Below is a small trained network, with its code and all its weights. Each question gives an input and a class and asks what happens when units are switched off, that is, made to give their printed mean instead of their output.

import numpy as np


def w(rows, s, z=0):
    codes = np.array(rows[::2]) - 128.0
    scale = np.full(codes.shape[1], s)
    scale[-1] = z or s
    return codes * scale


def f(y):
    return np.maximum(y, 0)


def log_softmax(a):
    a = a - a.max(-1, keepdims=True)
    return a - np.log(np.exp(a).sum(-1, keepdims=True))


def net(x, mask):
    res = np.array(x, float).reshape(1, 8) / 4 @ E
    y = f(res @ A[0][:, :-1].T + A[0][:, -1])
    res = res + np.where(mask, y, B[0][:, -1]) @ B[0][:, :-1]
    return log_softmax(res[-1] @ U[:, :-1].T + U[:, -1])


A, B = {}, {}
E = w([
[135,63,78,144,182,156,38,85,123,159,59,155],'x0',
[156,24,180,210,90,131,90,204,26,61,164,111],'x1',
[125,112,125,127,115,101,145,117,128,129,103,127],'x2',
[141,59,69,123,55,206,197,87,170,54,145,206],'x3',
[37,150,130,46,19,135,59,114,42,186,136,177],'x4',
[126,125,131,130,127,121,127,124,129,125,125,130],'x5',
[214,149,140,66,159,148,152,20,21,83,143,94],'x6',
[92,89,254,113,149,198,210,130,122,185,74,140],'x7',
],0.0078)
A[0] = w([
[145,53,111,138,81,170,144,133,124,68,171,189,71],'N1',
[75,111,124,183,111,129,111,182,213,143,164,163,70],'N2',
[130,77,150,168,69,131,111,165,73,91,156,117,76],'N3',
[115,182,81,86,116,148,179,78,202,153,124,194,116],'N4',
[110,111,213,139,143,163,204,135,104,160,73,154,61],'N5',
[184,139,122,92,163,159,143,48,32,83,154,87,77],'N6',
[166,115,144,190,214,115,168,154,181,66,131,66,29],'N7',
[124,69,147,177,124,146,115,165,79,92,169,102,65],'N8',
[162,169,2,159,95,31,62,121,130,75,170,115,88],'N9',
[131,66,142,117,171,160,113,108,129,175,82,158,185],'N10',
[123,102,78,127,104,195,147,123,158,57,146,190,66],'N11',
[121,162,170,129,103,150,160,155,130,95,203,110,216],'N12',
[111,182,184,157,187,61,57,176,74,174,121,61,2],'N13',
[144,64,155,175,101,107,112,150,84,117,128,127,45],'N14',
[123,119,157,116,84,66,191,157,122,112,128,124,206],'N15',
[84,121,96,198,98,113,119,203,171,156,106,147,69],'N16',
[61,135,125,89,31,150,94,133,55,139,139,147,47],'N17',
[134,46,87,173,196,171,28,97,103,129,71,165,174],'N18',
[67,150,147,66,80,110,69,131,68,167,144,162,41],'N19',
],0.009,0.0062)
B[0] = w([
[125,171,116,160,115,147,116,70,92,77,44,72,194],'N1',
[157,103,164,61,126,87,106,154,132,86,68,179,185],'N2',
[121,164,81,85,201,127,100,90,197,134,137,69,192],'N3',
[116,170,105,134,176,129,73,97,166,124,96,51,238],'N4',
[68,103,172,133,105,221,112,145,134,192,188,117,193],'N5',
[175,104,187,49,102,85,90,217,164,108,77,189,240],'N6',
[179,79,40,163,175,150,209,108,129,166,157,193,205],'N7',
[112,152,104,70,184,118,99,106,192,182,118,88,186],'N8',
[80,57,222,141,120,226,109,141,128,186,202,113,241],'N9',
[106,146,132,166,84,96,121,197,107,152,172,111,208],'N10',
[118,143,163,177,90,139,151,88,52,86,75,124,193],'N11',
[97,154,93,144,72,61,126,175,113,123,167,130,204],'N12',
[112,145,143,190,68,146,132,20,39,15,2,97,219],'N13',
[113,157,136,83,201,144,96,64,206,143,139,102,174],'N14',
[114,169,97,136,90,84,101,166,84,136,160,121,190],'N15',
[175,121,191,54,120,104,148,150,158,104,104,163,182],'N16',
[186,79,69,167,173,144,205,121,135,163,117,177,210],'N17',
[98,189,97,132,74,46,150,157,122,101,217,137,245],'N18',
[172,92,64,161,208,137,203,129,156,141,152,175,216],'N19',
],0.0084,0.011)
U = w([
[197,62,41,207,218,155,227,122,133,140,142,232,93],'0',
[108,153,146,197,73,163,131,59,86,59,22,114,139],'1',
[93,207,101,67,246,129,76,96,186,149,124,59,100],'2',
[182,86,221,1,103,89,108,186,142,91,82,243,105],'3',
[61,55,245,169,99,253,115,151,124,171,230,126,107],'4',
[124,154,104,153,110,111,118,168,116,130,141,131,249],'5',
[88,210,81,168,52,22,145,174,115,112,233,152,94],'6',
],0.0077,0.015)

Each question gives the input, the list of numbers given to net, and the class t.
The units are the neurons (one row each of A and B). Each row of codes is followed by its name. A weight is (code - 128) times the scale printed after its matrix; where a second scale follows, it is the last column's (A, B and U).
mask holds one flag per neuron, in row order. A switched-off neuron (its flag False) gives its mean, the last column of its row in B, instead of its output. The means were averaged over made-up inputs and are rounded, as every weight is.
A unit's drop is (log p(t) with every unit on - log p(t) with that unit switched off) / (log p(t) with every unit on - log p(t) with every unit switched off).
The circuit of an input: a set's keep is (log p(t) with only the set's units on - log p(t) with every unit switched off) / (log p(t) with every unit on - log p(t) with every unit switched off). Starting from the 12 units with the biggest drops (on a tie, the unit counted first), units are removed one at a time, each time the one whose removal leaves the highest keep (on an exact tie, the one counted first), for as long as the keep stays at least 0.8.
circuit, biggest first: the units of the circuit, biggest drop first
most important unit: the unit with the biggest drop
top k neurons: the k neurons with the biggest drops, biggest first
drop of u: that unit's drop, to one decimal
input [6,7,-6,-3,-1,5,5,-3], class 2: top 3 neurons -> (N8; N14; N3)
input [-5,0,0,-2,-6,1,5,-6], class 0: most important unit -> N7
input [3,-5,-1,4,-1,-7,-3,1], class 2: top 2 neurons -> (N4; N13)
input [-1,8,-5,3,7,-7,-1,2], class 2: top 2 neurons -> (N3; N8)
input [-8,-6,2,8,-7,-8,-5,5], class 1: top 4 neurons -> (N11; N4; N18; N19)
input [-3,7,-5,-3,-2,7,-8,7], class 3: top 4 neurons -> (N2; N16; N9; N4)
input [-7,0,0,7,-6,-4,-1,3], class 1: top 3 neurons -> (N1; N11; N18)
input [8,8,1,-8,6,5,-3,-8], class 1: top 3 neurons -> (N13; N4; N5)
input [-6,6,-2,-2,-1,7,-6,-5], class 2: circuit, biggest first -> (N3; N8)
input [0,8,4,-4,6,2,-2,4], class 2: top 2 neurons -> (N3; N14)
input [0,7,5,5,5,8,-5,5], class 2: top 3 neurons -> (N3; N14; N8)
input [-4,-2,-1,-4,4,5,-5,0], class 3: circuit, biggest first -> (N16; N2)
input [1,-2,-2,8,8,7,3,1], class 0: top 3 neurons -> (N17; N19; N13)
input [-8,5,-5,-3,5,-2,-2,-8], class 4: top 2 neurons -> (N9; N18)
input [-7,-4,-4,-8,-7,3,-3,-4], class 1: top neuron -> (N13)
input [-2,-4,4,3,4,-6,3,6], class 4: top 2 neurons -> (N5; N18)
input [8,-5,-1,0,0,4,-7,7], class 6: circuit, biggest first -> (N18; N10)
input [-2,-2,-5,-3,6,-4,3,2], class 0: circuit, biggest first -> (N19; N17)
input [8,4,4,-3,-3,-4,8,-1], class 3: drop of N15 -> 0.1
input [5,2,5,4,-5,-3,-4,7], class 4: most important unit -> N5
input [4,-6,2,-8,5,-3,2,2], class 1: drop of N13 -> 0.9
input [-5,-3,5,-1,-1,0,2,8], class 4: drop of N18 -> 0.1
